Below is a small trained network, with its code and all its weights. Each question gives an input and a class and asks what happens when units are switched off, that is, made to give their printed mean instead of their output.

import numpy as np


def w(rows, s, z=0):
    codes = np.array(rows[::2]) - 128.0
    scale = np.full(codes.shape[1], s)
    scale[-1] = z or s
    return codes * scale


def f(y):
    return np.maximum(y, 0)


def log_softmax(a):
    a = a - a.max(-1, keepdims=True)
    return a - np.log(np.exp(a).sum(-1, keepdims=True))


def net(x, mask):
    res = np.array(x, float).reshape(1, 3) / 4 @ E
    y = f(res @ A[0][:, :-1].T + A[0][:, -1])
    res = res + np.where(mask, y, B[0][:, -1]) @ B[0][:, :-1]
    return log_softmax(res[-1] @ U[:, :-1].T + U[:, -1])


A, B = {}, {}
E = w([
[81,62,117,185,48,169,164,150],'x0',
[156,61,121,7,95,77,135,171],'x1',
[87,140,192,77,170,195,177,153],'x2',
],0.014)
A[0] = w([
[173,128,95,157,100,100,118,82,78],'neuron 0',
[188,217,126,56,235,83,77,88,114],'neuron 1',
[166,187,242,88,113,168,160,91,101],'neuron 2',
[175,128,111,83,104,125,140,179,115],'neuron 3',
[86,107,170,79,201,220,212,150,95],'neuron 4',
[160,82,142,69,95,87,142,145,117],'neuron 5',
[89,37,115,172,33,187,180,153,113],'neuron 6',
[126,137,174,161,132,122,111,114,252],'neuron 7',
[158,159,188,181,135,167,125,61,81],'neuron 8',
[56,81,159,121,178,128,166,177,117],'neuron 9',
[163,111,91,161,85,76,62,82,92],'neuron 10',
[130,187,131,183,118,151,164,97,83],'neuron 11',
[148,78,135,92,113,56,170,181,88],'neuron 12',
[103,211,124,252,139,134,125,150,92],'neuron 13',
[130,103,147,73,52,117,136,148,110],'neuron 14',
[137,91,110,156,141,78,97,113,95],'neuron 15',
[149,120,78,140,109,111,101,117,186],'neuron 16',
],0.012,0.015)
B[0] = w([
[142,61,99,154,197,73,69,128,159],'neuron 0',
[195,105,80,184,34,238,132,138,254],'neuron 1',
[167,72,92,124,208,92,125,92,185],'neuron 2',
[120,183,128,137,118,102,166,175,172],'neuron 3',
[109,73,98,156,208,56,54,87,223],'neuron 4',
[69,200,203,125,122,98,111,183,195],'neuron 5',
[237,95,49,157,84,205,151,129,241],'neuron 6',
[26,186,155,33,128,143,255,87,233],'neuron 7',
[165,159,152,196,121,74,86,219,175],'neuron 8',
[142,79,101,118,140,114,92,80,178],'neuron 9',
[133,63,106,149,175,90,58,69,186],'neuron 10',
[124,134,171,202,130,102,126,215,175],'neuron 11',
[114,176,192,174,93,92,129,189,183],'neuron 12',
[112,199,173,171,128,110,108,203,219],'neuron 13',
[133,185,185,119,140,115,149,163,180],'neuron 14',
[140,105,134,145,186,115,74,100,154],'neuron 15',
[109,116,73,25,180,93,142,86,192],'neuron 16',
],0.0097,0.018)
U = w([
[97,183,198,131,118,83,132,205,68],'0',
[229,80,73,131,66,249,141,110,97],'1',
[113,50,98,109,210,46,75,41,88],'2',
[12,162,128,20,113,151,238,43,248],'3',
],0.012,0.011)

Each question gives the input, the list of numbers given to net, and the class t.
The units are the neurons (one row each of A and B). Each row of codes is followed by its name. A weight is (code - 128) times the scale printed after its matrix; where a second scale follows, it is the last column's (A, B and U).
mask holds one flag per neuron, in row order. A switched-off neuron (its flag False) gives its mean, the last column of its row in B, instead of its output. The means were averaged over made-up inputs and are rounded, as every weight is.
A unit's drop is (log p(t) with every unit on - log p(t) with that unit switched off) / (log p(t) with every unit on - log p(t) with every unit switched off).
The circuit of an input: a set's keep is (log p(t) with only the set's units on - log p(t) with every unit switched off) / (log p(t) with every unit on - log p(t) with every unit switched off). Starting from the 12 units with the biggest drops (on a tie, the unit counted first), units are removed one at a time, each time the one whose removal leaves the highest keep (on an exact tie, the one counted first), for as long as the keep stays at least 0.8.
units of the circuit, in order: the units of the circuit, biggest drop first
unit that matters most: the unit with the biggest drop
top k neurons: the k neurons with the biggest drops, biggest first
drop of u: that unit's drop, to one decimal
input [-5,4,-1], class 1: top neuron : (neuron 1)
input [-5,4,3], class 1: top 3 neurons : (neuron 1; neuron 13; neuron 7)
input [7,8,7], class 0: top 3 neurons : (neuron 5; neuron 1; neuron 12)
input [3,-3,-3], class 3: top 3 neurons : (neuron 1; neuron 4; neuron 7)
input [1,4,-1], class 0: top 3 neurons : (neuron 7; neuron 12; neuron 5)
input [2,-3,3], class 3: units of the circuit, in order : (neuron 7; neuron 12)
input [4,-8,-8], class 0: top 4 neurons : (neuron 13; neuron 11; neuron 4; neuron 8)
input [2,-7,-7], class 0: top 3 neurons : (neuron 13; neuron 4; neuron 11)
input [0,2,-3], class 3: top 2 neurons : (neuron 4; neuron 2)
input [-6,5,-2], class 1: top 2 neurons : (neuron 1; neuron 13)
input [5,-2,8], class 2: top 2 neurons : (neuron 4; neuron 1)
input [1,0,3], class 3: top 4 neurons : (neuron 10; neuron 1; neuron 0; neuron 8)
input [-3,2,4], class 2: top 2 neurons : (neuron 6; neuron 4)
input [2,-4,-6], class 2: units of the circuit, in order : (neuron 10)
input [5,-2,-6], class 2: top 2 neurons : (neuron 1; neuron 10)
input [-1,-3,0], class 3: top 3 neurons : (neuron 7; neuron 12; neuron 5)
input [-6,-4,5], class 1: drop of neuron 1 : 3.0
input [-7,-8,-4], class 0: drop of neuron 6 : 0.8
input [0,-3,-1], class 3: drop of neuron 4 : 0.0
input [-4,0,-1], class 1: drop of neuron 5 : 0.3
input [0,-3,-5], class 2: unit that matters most : neuron 10
